Below are the code and all the weights of a small trained network. Each question names an input and a class and asks about switching units off, where a switched-off unit gives its printed mean instead of its output.

import numpy as np


def w(rows, s, z=0):
    codes = np.array(rows[::2]) - 128.0
    scale = np.full(codes.shape[1], s)
    scale[-1] = z or s
    return codes * scale


def f(y):
    return y / 2 * (1 + np.tanh(0.7978845608 * (y + 0.044715 * y**3)))


def log_softmax(a):
    a = a - a.max(-1, keepdims=True)
    return a - np.log(np.exp(a).sum(-1, keepdims=True))


def net(x, mask):
    res = np.array(x, float).reshape(1, 3) / 4 @ E
    y = f(res @ A[0][:, :-1].T + A[0][:, -1])
    res = res + np.where(mask, y, B[0][:, -1]) @ B[0][:, :-1]
    return log_softmax(res[-1] @ U[:, :-1].T + U[:, -1])


A, B = {}, {}
E = w([
[64,167,122,113,103,84,128,192,130,38,66,122],'x0',
[107,15,131,140,125,133,162,72,105,165,7,138],'x1',
[137,44,30,133,163,167,173,176,136,61,171,171],'x2',
],0.013)
A[0] = w([
[107,190,111,133,121,103,127,152,116,19,60,138,16],'n1',
[141,16,44,127,133,140,144,167,137,44,217,136,156],'n2',
[135,26,129,118,130,124,140,110,124,156,3,120,9],'n3',
[175,88,128,141,136,142,121,88,134,220,230,125,27],'n4',
[140,97,147,146,131,112,157,122,141,158,174,114,51],'n5',
[128,214,169,139,142,112,120,97,128,167,85,110,173],'n6',
[121,248,212,123,113,110,121,105,136,210,79,121,152],'n7',
[103,153,139,113,114,120,128,154,145,45,71,104,1],'n8',
[133,94,98,137,130,135,122,122,127,73,147,127,183],'n9',
[120,110,125,122,135,136,125,108,103,197,196,127,13],'n10',
[139,188,132,111,123,119,125,143,126,97,249,115,34],'n11',
[97,137,148,107,118,137,129,114,116,137,138,134,212],'n12',
[111,177,138,140,143,139,122,182,117,67,68,135,39],'n13',
[134,89,102,124,145,145,130,115,125,100,164,99,181],'n14',
[134,204,158,129,107,137,122,112,132,176,93,119,171],'n15',
[115,83,114,135,124,138,124,118,139,132,102,134,72],'n16',
[139,233,115,133,134,134,127,156,135,100,227,129,72],'n17',
[132,108,125,109,125,132,115,135,122,198,169,150,63],'n18',
[104,102,114,136,113,118,134,122,123,100,170,162,131],'n19',
[120,78,101,119,128,108,127,151,135,77,160,128,149],'n20',
],0.016,0.0034)
B[0] = w([
[180,93,86,68,115,124,137,84,233,105,176,87,204],'n1',
[166,243,154,105,155,133,128,195,28,170,139,135,244],'n2',
[28,38,151,218,127,118,103,112,108,110,69,156,230],'n3',
[179,96,68,64,102,139,161,80,249,96,174,107,212],'n4',
[125,118,119,94,127,121,147,119,188,111,145,113,151],'n5',
[154,185,120,141,138,153,128,165,81,135,148,144,208],'n6',
[163,216,160,118,147,125,114,188,49,143,159,123,252],'n7',
[181,98,98,92,113,127,162,59,199,139,169,102,184],'n8',
[137,173,149,134,137,124,131,144,106,147,135,125,167],'n9',
[142,131,118,62,114,117,128,86,213,121,138,93,169],'n10',
[56,52,146,196,121,117,110,96,107,141,62,164,219],'n11',
[165,124,112,137,128,150,122,133,112,135,120,132,145],'n12',
[135,119,93,56,108,148,146,104,227,125,154,144,181],'n13',
[152,168,140,133,130,127,119,157,107,94,138,98,163],'n14',
[139,165,124,117,161,131,149,171,82,135,117,139,197],'n15',
[106,120,149,155,108,117,106,104,115,146,100,131,158],'n16',
[41,34,155,209,125,121,114,108,100,114,53,139,233],'n17',
[148,106,91,86,103,110,141,118,173,110,154,122,160],'n18',
[133,173,131,138,129,130,87,142,142,146,171,153,154],'n19',
[168,160,137,132,134,139,131,154,79,118,135,112,173],'n20',
],0.016,0.028)
U = w([
[163,217,152,131,187,113,129,229,71,130,136,137,183],'0',
[25,55,155,223,128,76,101,117,141,85,38,175,6],'1',
[167,109,74,67,104,98,182,100,249,68,159,88,172],'2',
],0.011,0.0012)

Each question gives the input, the list of numbers given to net, and the class t.
The units are the neurons (one row each of A and B). Each row of codes is followed by its name. A weight is (code - 128) times the scale printed after its matrix; where a second scale follows, it is the last column's (A, B and U).
mask holds one flag per neuron, in row order. A switched-off neuron (its flag False) gives its mean, the last column of its row in B, instead of its output. The means were averaged over made-up inputs and are rounded, as every weight is.
A unit's drop is (log p(t) with every unit on - log p(t) with that unit switched off) / (log p(t) with every unit on - log p(t) with every unit switched off).
The circuit of an input: a set's keep is (log p(t) with only the set's units on - log p(t) with every unit switched off) / (log p(t) with every unit on - log p(t) with every unit switched off). Starting from the 12 units with the biggest drops (on a tie, the unit counted first), units are removed one at a time, each time the one whose removal leaves the highest keep (on an exact tie, the one counted first), for as long as the keep stays at least 0.8.
circuit, biggest first: the units of the circuit, biggest drop first
most important unit: the unit with the biggest drop
k most important neurons: the k neurons with the biggest drops, biggest first
drop when u is switched off: that unit's drop, to one decimal
input [8,-8,6], class 1: circuit, biggest first => (n17)
input [7,6,3], class 2: 4 most important neurons => (n1; n17; n8; n11)
input [8,3,-7], class 2: 4 most important neurons => (n1; n8; n2; n13)
input [-4,-7,-5], class 1: 2 most important neurons => (n17; n11)
input [8,5,8], class 0: 3 most important neurons => (n2; n4; n20)
input [8,-7,-5], class 2: 2 most important neurons => (n1; n8)
input [3,8,-8], class 0: 2 most important neurons => (n7; n17)
input [-7,7,8], class 0: 2 most important neurons => (n2; n17)
input [-6,5,5], class 2: 2 most important neurons => (n4; n7)
input [4,8,-8], class 0: 4 most important neurons => (n7; n17; n6; n11)
input [-6,7,-8], class 0: 2 most important neurons => (n7; n17)
input [-3,-5,4], class 1: 3 most important neurons => (n17; n11; n7)
input [8,-3,-6], class 2: 2 most important neurons => (n1; n8)
input [4,3,-1], class 2: 2 most important neurons => (n17; n11)
input [-4,-4,-1], class 1: 4 most important neurons => (n17; n11; n1; n8)
input [8,-6,5], class 2: most important unit => n1
input [-8,7,-4], class 2: 4 most important neurons => (n4; n17; n11; n10)
input [5,-7,-6], class 1: drop when n17 is switched off => 2.9
input [-8,-5,-5], class 2: drop when n4 is switched off => 1.8
input [-7,-8,-7], class 1: drop when n2 is switched off => 0.8
input [7,-6,0], class 2: drop when n3 is switched off => 1.1
input [5,4,7], class 0: most important unit => n2
